Below is a small trained network, with its code and all its weights. Each question gives an input and a class and asks what happens when units are switched off, that is, made to give their printed mean instead of their output.

import numpy as np


def w(rows, s, z=0):
    codes = np.array(rows[::2]) - 128.0
    scale = np.full(codes.shape[1], s)
    scale[-1] = z or s
    return codes * scale


def f(y):
    return y / 2 * (1 + np.tanh(0.7978845608 * (y + 0.044715 * y**3)))


def log_softmax(a):
    a = a - a.max(-1, keepdims=True)
    return a - np.log(np.exp(a).sum(-1, keepdims=True))


def net(x, mask):
    res = np.array(x, float).reshape(1, 8) / 4 @ E
    y = f(res @ A[0][:, :-1].T + A[0][:, -1])
    res = res + np.where(mask, y, B[0][:, -1]) @ B[0][:, :-1]
    return log_softmax(res[-1] @ U[:, :-1].T + U[:, -1])


A, B = {}, {}
E = w([
[130,122,134,128,113],'x0',
[128,131,125,128,134],'x1',
[130,142,92,121,207],'x2',
[107,37,141,93,140],'x3',
[142,106,61,108,79],'x4',
[134,146,147,10,112],'x5',
[128,129,122,127,135],'x6',
[232,92,153,156,129],'x7',
],0.011)
A[0] = w([
[150,191,124,156,117,25],'n1',
[146,133,133,38,146,183],'n2',
[79,183,30,186,142,78],'n3',
[140,223,128,153,92,3],'n4',
[134,112,33,188,169,107],'n5',
[141,112,32,104,118,54],'n6',
[172,126,122,128,96,198],'n7',
[148,96,30,112,81,79],'n8',
[102,160,122,149,76,202],'n9',
[174,147,74,181,115,116],'n10',
[114,111,82,146,186,94],'n11',
[88,41,179,123,155,145],'n12',
[102,67,129,127,140,83],'n13',
[139,142,69,104,236,162],'n14',
[91,109,146,122,87,163],'n15',
[85,115,136,171,70,162],'n16',
[147,155,94,139,130,51],'n17',
[60,148,136,129,134,144],'n18',
[90,177,158,131,87,187],'n19',
[116,108,74,184,122,69],'n20',
[82,156,123,113,133,158],'n21',
[248,110,89,129,138,123],'n22',
[78,146,80,126,69,207],'n23',
[189,129,161,125,142,112],'n24',
[146,151,101,50,129,177],'n25',
[95,62,113,183,152,135],'n26',
[137,186,139,161,112,86],'n27',
[206,101,192,183,143,63],'n28',
],0.013,0.0021)
B[0] = w([
[115,122,77,104,121,182],'n1',
[101,144,149,157,22,216],'n2',
[98,93,129,117,114,245],'n3',
[159,145,48,127,70,212],'n4',
[153,101,202,169,78,232],'n5',
[167,145,157,83,139,186],'n6',
[140,34,170,137,155,179],'n7',
[174,180,146,42,209,210],'n8',
[182,103,109,103,150,186],'n9',
[104,151,143,53,141,216],'n10',
[141,161,152,172,137,176],'n11',
[229,205,2,66,83,210],'n12',
[122,160,41,40,84,164],'n13',
[221,105,139,196,135,225],'n14',
[179,60,110,114,110,164],'n15',
[150,157,239,156,139,186],'n16',
[114,163,85,129,143,151],'n17',
[134,7,117,91,166,185],'n18',
[160,84,112,114,151,192],'n19',
[50,209,165,128,101,190],'n20',
[106,95,146,161,185,176],'n21',
[61,80,133,110,130,254],'n22',
[135,62,174,123,192,207],'n23',
[13,70,63,114,155,182],'n24',
[72,138,200,171,47,207],'n25',
[92,173,132,92,56,205],'n26',
[172,183,33,37,98,184],'n27',
[83,110,134,80,145,242],'n28',
],0.0063,0.008)
U = w([
[124,50,115,163,79,255],'0',
[142,118,18,105,93,76],'1',
[131,111,167,97,161,181],'2',
[88,88,187,192,27,40],'3',
[59,6,111,134,161,24],'4',
[193,63,169,179,97,134],'5',
],0.011,0.0053)

Each question gives the input, the list of numbers given to net, and the class t.
The units are the neurons (one row each of A and B). Each row of codes is followed by its name. A weight is (code - 128) times the scale printed after its matrix; where a second scale follows, it is the last column's (A, B and U).
mask holds one flag per neuron, in row order. A switched-off neuron (its flag False) gives its mean, the last column of its row in B, instead of its output. The means were averaged over made-up inputs and are rounded, as every weight is.
A unit's drop is (log p(t) with every unit on - log p(t) with that unit switched off) / (log p(t) with every unit on - log p(t) with every unit switched off).
The circuit of an input: a set's keep is (log p(t) with only the set's units on - log p(t) with every unit switched off) / (log p(t) with every unit on - log p(t) with every unit switched off). Starting from the 12 units with the biggest drops (on a tie, the unit counted first), units are removed one at a time, each time the one whose removal leaves the highest keep (on an exact tie, the one counted first), for as long as the keep stays at least 0.8.
circuit, biggest first: the units of the circuit, biggest drop first
most important unit: the unit with the biggest drop
k most important neurons: the k neurons with the biggest drops, biggest first
input [5,-7,5,-7,-7,8,-4,1], class 3: 3 most important neurons	(n25; n2; n12)
input [-6,-1,-8,3,-2,-8,3,8], class 3: circuit, biggest first	(n26; n20)
input [5,-2,-6,-3,6,-4,4,-7], class 4: circuit, biggest first	(n23)
input [-5,1,8,0,2,-8,-6,7], class 3: circuit, biggest first	(n5; n20; n26)
input [0,-6,1,8,-3,-6,-3,5], class 1: 2 most important neurons	(n12; n13)
input [7,-5,-3,0,-1,6,-5,-8], class 4: circuit, biggest first	(n18; n23)
input [-2,6,4,-2,2,3,6,-6], class 4: circuit, biggest first	(n18; n12)
input [5,6,2,-7,-2,-3,3,-2], class 1: 2 most important neurons	(n27; n4)
input [-4,4,-8,1,4,-7,3,-3], class 5: circuit, biggest first	(n9; n16)
input [-2,-7,-5,-2,0,7,0,7], class 3: 2 most important neurons	(n2; n25)
input [-6,-8,8,4,5,0,-1,-2], class 5: circuit, biggest first	(n14; n5; n24)
input [3,4,1,1,-2,5,-7,0], class 3: circuit, biggest first	(n2; n25; n8)
input [-5,0,1,-6,8,-4,3,4], class 2: circuit, biggest first	(n8; n10; n12)
input [2,-5,-4,7,-3,-7,0,0], class 1: most important unit	n12
input [6,7,4,-3,-6,4,-5,5], class 0: circuit, biggest first	(n8; n24)
input [8,2,-2,-4,-8,7,0,6], class 0: circuit, biggest first	(n24; n8)
input [-7,-6,-2,-4,3,6,6,-5], class 0: 2 most important neurons	(n25; n2)
input [5,-4,8,4,-7,-7,-5,-4], class 5: circuit, biggest first	(n14; n5)
input [6,-4,-6,-4,-7,8,1,6], class 3: circuit, biggest first	(n2; n8)
input [-2,4,3,-7,-6,-5,0,-2], class 1: 3 most important neurons	(n27; n4; n1)
input [3,2,3,-4,8,3,1,-8], class 2: circuit, biggest first	(n8; n23)
input [-5,-4,-5,8,6,-7,3,6], class 1: 2 most important neurons	(n12; n13)
input [7,-7,0,5,8,3,-2,1], class 2: most important neuron	(n8)
input [-5,-7,5,0,6,-5,7,-1], class 2: circuit, biggest first	(n8; n6; n4)
input [2,3,-4,8,2,6,6,-7], class 1: 3 most important neurons	(n12; n13; n5)
input [2,8,-6,5,-1,0,-4,-2], class 5: 3 most important neurons	(n16; n24; n27)
input [7,-5,-2,-3,-6,3,-6,8], class 4: most important unit	n24
input [0,0,2,5,5,-7,-6,8], class 4: 2 most important neurons	(n22; n28)
input [2,7,3,-4,-3,-8,6,-4], class 3: 2 most important neurons	(n5; n20)
